Below is a small trained network, with its code and all its weights. Each question gives an input and a class and asks what happens when units are switched off, that is, made to give their printed mean instead of their output.

import numpy as np


def w(rows, s, z=0):
    codes = np.array(rows[::2]) - 128.0
    scale = np.full(codes.shape[1], s)
    scale[-1] = z or s
    return codes * scale


def norm(h):
    return h / np.sqrt((h * h).mean(-1, keepdims=True) + 1e-5)


def f(y):
    return y / 2 * (1 + np.tanh(0.7978845608 * (y + 0.044715 * y**3)))


def log_softmax(a):
    a = a - a.max(-1, keepdims=True)
    return a - np.log(np.exp(a).sum(-1, keepdims=True))


def net(x, mask):
    res = np.array(x, float).reshape(1, 2) / 4 @ E
    u = 0
    for l in range(2):
        y = f(norm(res) @ A[l][:, :-1].T + A[l][:, -1])
        res = res + np.where(mask[u : u + 14], y, B[l][:, -1]) @ B[l][:, :-1]
        u += 14
    return log_softmax(norm(res)[-1] @ U[:, :-1].T + U[:, -1])


A, B = {}, {}
E = w([
[217,206,255,128],'x0',
[66,53,188,149],'x1',
],0.0083)
A[0] = w([
[65,189,138,153,3],'0.n1',
[94,122,155,104,56],'0.n2',
[170,124,129,158,118],'0.n3',
[179,88,114,168,156],'0.n4',
[162,129,135,128,116],'0.n5',
[163,103,119,166,125],'0.n6',
[148,93,101,123,136],'0.n7',
[150,105,134,150,29],'0.n8',
[140,117,123,147,111],'0.n9',
[119,153,122,28,93],'0.n10',
[100,160,124,89,42],'0.n11',
[80,161,109,134,107],'0.n12',
[70,190,135,84,75],'0.n13',
[130,93,149,7,109],'0.n14',
],0.013,0.0048)
B[0] = w([
[247,33,82,63,3],'0.n1',
[170,124,85,181,96],'0.n2',
[111,106,110,73,169],'0.n3',
[122,133,128,133,187],'0.n4',
[109,104,109,68,179],'0.n5',
[128,127,128,124,123],'0.n6',
[148,145,166,79,228],'0.n7',
[232,68,63,67,22],'0.n8',
[135,125,128,122,99],'0.n9',
[127,90,127,245,153],'0.n10',
[162,79,128,168,38],'0.n11',
[153,138,170,69,169],'0.n12',
[133,111,126,150,65],'0.n13',
[144,122,117,133,103],'0.n14',
],0.016,0.0013)
A[1] = w([
[143,94,122,79,213],'1.n1',
[151,104,105,173,83],'1.n2',
[144,74,156,148,7],'1.n3',
[151,4,174,162,11],'1.n4',
[200,182,66,144,81],'1.n5',
[108,166,126,147,136],'1.n6',
[107,118,146,98,76],'1.n7',
[121,84,31,68,65],'1.n8',
[251,146,169,91,77],'1.n9',
[151,95,130,160,129],'1.n10',
[197,181,38,106,18],'1.n11',
[124,136,154,104,87],'1.n12',
[149,62,160,140,95],'1.n13',
[117,131,35,106,115],'1.n14',
],0.017,0.0021)
B[1] = w([
[123,156,152,122,113],'1.n1',
[102,151,135,122,103],'1.n2',
[89,90,88,168,125],'1.n3',
[198,140,105,251,166],'1.n4',
[146,74,114,254,213],'1.n5',
[159,128,82,117,253],'1.n6',
[210,160,132,161,167],'1.n7',
[137,187,192,24,223],'1.n8',
[68,150,196,24,231],'1.n9',
[110,125,107,136,105],'1.n10',
[158,74,51,253,215],'1.n11',
[69,92,58,128,174],'1.n12',
[103,110,79,166,134],'1.n13',
[82,135,194,97,236],'1.n14',
],0.019,0.0046)
U = w([
[42,179,245,26,205],'0',
[111,99,118,241,252],'1',
[148,185,5,55,161],'2',
[139,77,132,76,10],'3',
[159,52,134,68,11],'4',
[173,32,136,52,2],'5',
],0.017,0.0065)

Each question gives the input, the list of numbers given to net, and the class t.
The units are the neurons (one row each of A and B). Each row of codes is followed by its name. A weight is (code - 128) times the scale printed after its matrix; where a second scale follows, it is the last column's (A, B and U).
mask holds one flag per neuron, layer by layer. A switched-off neuron (its flag False) gives its mean, the last column of its row in B, instead of its output. The means were averaged over made-up inputs and are rounded, as every weight is.
A unit's drop is (log p(t) with every unit on - log p(t) with that unit switched off) / (log p(t) with every unit on - log p(t) with every unit switched off).
unit that matters most: the unit with the biggest drop
k most important neurons: the k neurons with the biggest drops, biggest first
top k neurons in layer l: the k neurons of layer l with the biggest drops, biggest first
drop when u is switched off: that unit's drop, to one decimal
input [2,0], class 2: unit that matters most : 1.n5
input [4,5], class 1: 4 most important neurons : 0.n7, 1.n9, 0.n12, 1.n8
input [0,-3], class 2: top 3 neurons in layer 1 : 1.n14, 1.n9, 1.n6
input [-2,-1], class 2: 3 most important neurons : 1.n5, 1.n9, 1.n11
input [-3,-1], class 2: 2 most important neurons : 0.n5, 1.n9
input [-2,3], class 2: 4 most important neurons : 1.n14, 1.n5, 0.n10, 1.n9
input [-3,0], class 2: top 2 neurons in layer 0 : 0.n5, 0.n3
input [-1,-1], class 2: 2 most important neurons : 1.n9, 1.n5
input [-2,0], class 2: 4 most important neurons : 1.n5, 1.n9, 1.n11, 1.n14
input [-8,-6], class 0: 2 most important neurons : 1.n8, 1.n14
input [5,-7], class 1: top 2 neurons in layer 1 : 1.n5, 1.n11
input [-1,0], class 2: 2 most important neurons : 1.n14, 1.n9
input [-6,-5], class 0: top 2 neurons in layer 1 : 1.n8, 1.n14
input [-4,-1], class 0: most important neuron : 1.n11
input [3,2], class 2: top 2 neurons in layer 0 : 0.n7, 0.n12
input [-4,-6], class 1: drop when 1.n11 is switched off : 0.2
input [-7,6], class 0: drop when 0.n10 is switched off : 0.2
input [-1,-2], class 2: drop when 1.n14 is switched off : 0.4
